Below is a small trained network, with its code and all its weights. Each question gives an input and a target symbol and asks what happens when units are switched off, that is, made to give their printed mean instead of their output.

import numpy as np


def w(rows, s, z=0):
    codes = np.array(rows[::2]) - 128.0
    scale = np.full(codes.shape[1], s)
    scale[-1] = z or s
    return codes * scale


def norm(h):
    return h / np.sqrt((h * h).mean(-1, keepdims=True) + 1e-5)


def softmax(a):
    e = np.exp(a - a.max(-1, keepdims=True))
    return e / e.sum(-1, keepdims=True)


def log_softmax(a):
    a = a - a.max(-1, keepdims=True)
    return a - np.log(np.exp(a).sum(-1, keepdims=True))


def net(x, mask):
    ids = ['αβεηθξσφω'.index(c) for c in x.split()]
    T = len(ids)
    res = E[ids] + P[:T]
    u = 0
    for l in range(3):
        r = norm(res)
        for j in range(2):
            rows = slice(2 * j, 2 * j + 2)
            q, k, v = (r @ M[l][rows].T for M in (Q, K, V))
            z = softmax(np.where(np.tri(T) > 0, q @ k.T / 2**0.5, -1e9)) @ v
            o = O[l][rows]
            res = res + np.where(mask[u + j], z, o[:, -1]) @ o[:, :-1]
        u += 2
    return log_softmax(norm(res)[-1] @ U[:, :-1].T + U[:, -1])


Q, K, V, O = {}, {}, {}, {}
E = w([
[229,186,128,144,153,94,118,124,110],'α',
[168,140,132,126,184,150,92,80,95],'β',
[144,243,103,113,147,100,99,167,182],'ε',
[105,115,134,136,183,114,62,87,200],'η',
[178,85,173,107,166,93,172,121,93],'θ',
[152,153,195,121,97,141,172,194,105],'ξ',
[117,194,183,176,163,121,135,115,155],'σ',
[133,124,157,212,115,172,62,92,131],'φ',
[182,99,92,152,143,254,206,99,205],'ω',
],0.025)
P = w([
[109,182,173,129,142,95,137,91,72],'0',
[109,110,168,165,191,115,118,181,82],'1',
[132,158,225,80,107,140,122,58,99],'2',
[133,82,131,180,203,168,120,197,107],'3',
[162,131,197,92,80,172,128,59,154],'4',
[154,67,96,209,216,199,158,197,141],'5',
[192,137,190,95,97,206,159,46,183],'6',
[228,125,223,178,254,129,168,214,147],'7',
],0.015)
Q[0] = w([
[182,125,178,184,208,172,122,183,163],'L0H1',
[55,76,58,155,149,66,118,227,68],'L0H1',
[254,143,172,141,163,185,146,111,189],'L0H2',
[113,93,112,214,216,117,133,236,94],'L0H2',
],0.095)
K[0] = w([
[198,113,81,99,77,222,218,54,222],'L0H1',
[137,171,237,29,28,75,89,54,80],'L0H1',
[190,102,35,134,121,254,246,105,242],'L0H2',
[171,171,148,49,63,155,148,54,184],'L0H2',
],0.065)
V[0] = w([
[244,251,53,68,154,80,136,190,151],'L0H1',
[222,1,156,74,151,99,215,108,17],'L0H1',
[185,184,178,181,38,193,187,212,42],'L0H2',
[175,96,85,233,91,147,23,34,89],'L0H2',
],0.083)
O[0] = w([
[150,71,148,87,140,88,230,122,17,219],'L0H1',
[80,81,43,194,153,32,31,62,153,169],'L0H1',
[45,126,122,215,66,170,78,73,25,254],'L0H2',
[110,206,132,88,107,145,154,3,200,250],'L0H2',
],0.045,0.054)
Q[1] = w([
[119,126,138,98,150,63,127,35,124],'L1H1',
[161,83,182,41,111,131,255,152,90],'L1H1',
[77,31,43,166,152,34,53,72,89],'L1H2',
[136,105,143,116,125,128,167,192,101],'L1H2',
],0.088)
K[1] = w([
[107,135,105,131,138,103,111,43,126],'L1H1',
[140,35,137,128,89,148,163,188,8],'L1H1',
[98,169,110,186,126,161,35,123,201],'L1H2',
[156,94,122,82,158,99,179,155,142],'L1H2',
],0.11)
V[1] = w([
[106,121,65,183,122,135,68,100,93],'L1H1',
[163,103,165,190,134,202,148,185,2],'L1H1',
[166,149,107,199,157,209,78,97,136],'L1H2',
[160,187,152,153,135,156,196,50,42],'L1H2',
],0.054)
O[1] = w([
[138,188,182,28,94,143,211,131,166,205],'L1H1',
[247,103,118,141,50,106,140,78,255,80],'L1H1',
[63,148,137,99,59,40,169,196,117,180],'L1H2',
[152,183,236,176,147,50,42,138,134,255],'L1H2',
],0.024,0.035)
Q[2] = w([
[107,154,140,164,58,163,118,150,159],'L2H1',
[254,191,224,78,126,220,182,144,213],'L2H1',
[199,69,142,124,80,141,203,199,96],'L2H2',
[134,27,94,152,148,46,117,94,90],'L2H2',
],0.089)
K[2] = w([
[201,91,122,93,159,99,159,126,134],'L2H1',
[98,157,159,147,49,228,123,255,189],'L2H1',
[253,30,143,172,75,186,130,212,142],'L2H2',
[108,2,75,153,154,47,99,159,114],'L2H2',
],0.08)
V[2] = w([
[106,171,254,126,134,97,111,144,118],'L2H1',
[32,112,106,86,89,125,164,217,145],'L2H1',
[137,136,71,134,199,181,149,134,115],'L2H2',
[90,186,136,70,169,131,121,94,128],'L2H2',
],0.089)
O[2] = w([
[96,30,45,38,135,149,28,168,101,207],'L2H1',
[5,81,250,142,244,136,128,78,134,3],'L2H1',
[84,168,128,218,210,187,147,175,46,39],'L2H2',
[171,117,213,124,114,87,137,228,47,206],'L2H2',
],0.029,0.042)
U = w([
[206,111,37,137,36,179,102,221,144,119],'α',
[172,98,132,128,172,197,179,210,76,213],'β',
[158,129,67,68,190,90,182,192,230,253],'ε',
[164,94,30,185,226,105,90,120,194,247],'η',
[126,226,157,167,83,191,135,76,152,109],'θ',
[159,123,113,108,70,112,161,2,70,16],'ξ',
[113,218,85,35,212,42,142,140,115,52],'σ',
[104,58,155,231,66,247,66,131,58,39],'φ',
[120,40,157,56,118,132,93,117,173,81],'ω',
],0.0086,0.0052)

Each question gives the input, a string of symbols that net reads in full, and the target symbol t.
The units are the heads (2 rows each of Q, K, V and O). Each row of codes is followed by its name. A weight is (code - 128) times the scale printed after its matrix; where a second scale follows, it is the last column's (O and U).
mask holds one flag per head, layer by layer. A switched-off head (its flag False) gives its mean, the last column of its rows in O, instead of its output. The means were averaged over made-up inputs and are rounded, as every weight is.
A unit's drop is (log p(t) with every unit on - log p(t) with that unit switched off) / (log p(t) with every unit on - log p(t) with every unit switched off).
The circuit of an input: a set's keep is (log p(t) with only the set's units on - log p(t) with every unit switched off) / (log p(t) with every unit on - log p(t) with every unit switched off). Starting from all 6 units, units are removed one at a time, each time the one whose removal leaves the highest keep (on an exact tie, the one counted first), for as long as the keep stays at least 0.8.
circuit, biggest first: the units of the circuit, biggest drop first
unit that matters most: the unit with the biggest drop
heads that matter: for each layer, one digit per head in row order, 1 if its drop is at least 0.15 and else 0, layers parted by /
drop of u: that unit's drop, to one decimal
input α σ θ, target α: circuit, biggest first => (L1H1; L0H2)
input φ σ φ φ θ α σ β, target α: circuit, biggest first => (L0H2; L1H1; L0H1)
input θ ε α α α φ β α, target σ: circuit, biggest first => (L0H2; L0H1; L1H1)
input α α α ε α φ ξ, target θ: heads that matter => 11 / 00 / 00
input φ φ ω ε α β, target φ: heads that matter => 01 / 10 / 00
input θ α η φ, target ε: circuit, biggest first => (L0H2)
input α α φ η α φ σ, target θ: heads that matter => 11 / 00 / 00
input φ ξ σ α ξ ξ, target φ: heads that matter => 01 / 00 / 00
input β α ε ε α σ θ, target α: circuit, biggest first => (L0H1; L1H1; L2H1)
input β α θ θ σ θ ω, target β: heads that matter => 01 / 10 / 01
input α φ α φ η β θ ξ, target η: heads that matter => 10 / 00 / 00
input θ β ε α σ β α, target σ: circuit, biggest first => (L0H1; L1H1; L0H2)
input φ θ φ ω θ θ β, target φ: circuit, biggest first => (L0H2; L1H1)
input α α θ α ω α, target α: unit that matters most => L1H2
input φ θ ε α β ω α, target φ: drop of L0H2 => 1.0
input ω α σ β β, target ω: drop of L2H2 => 0.1
input φ θ σ, target η: drop of L0H1 => 0.3
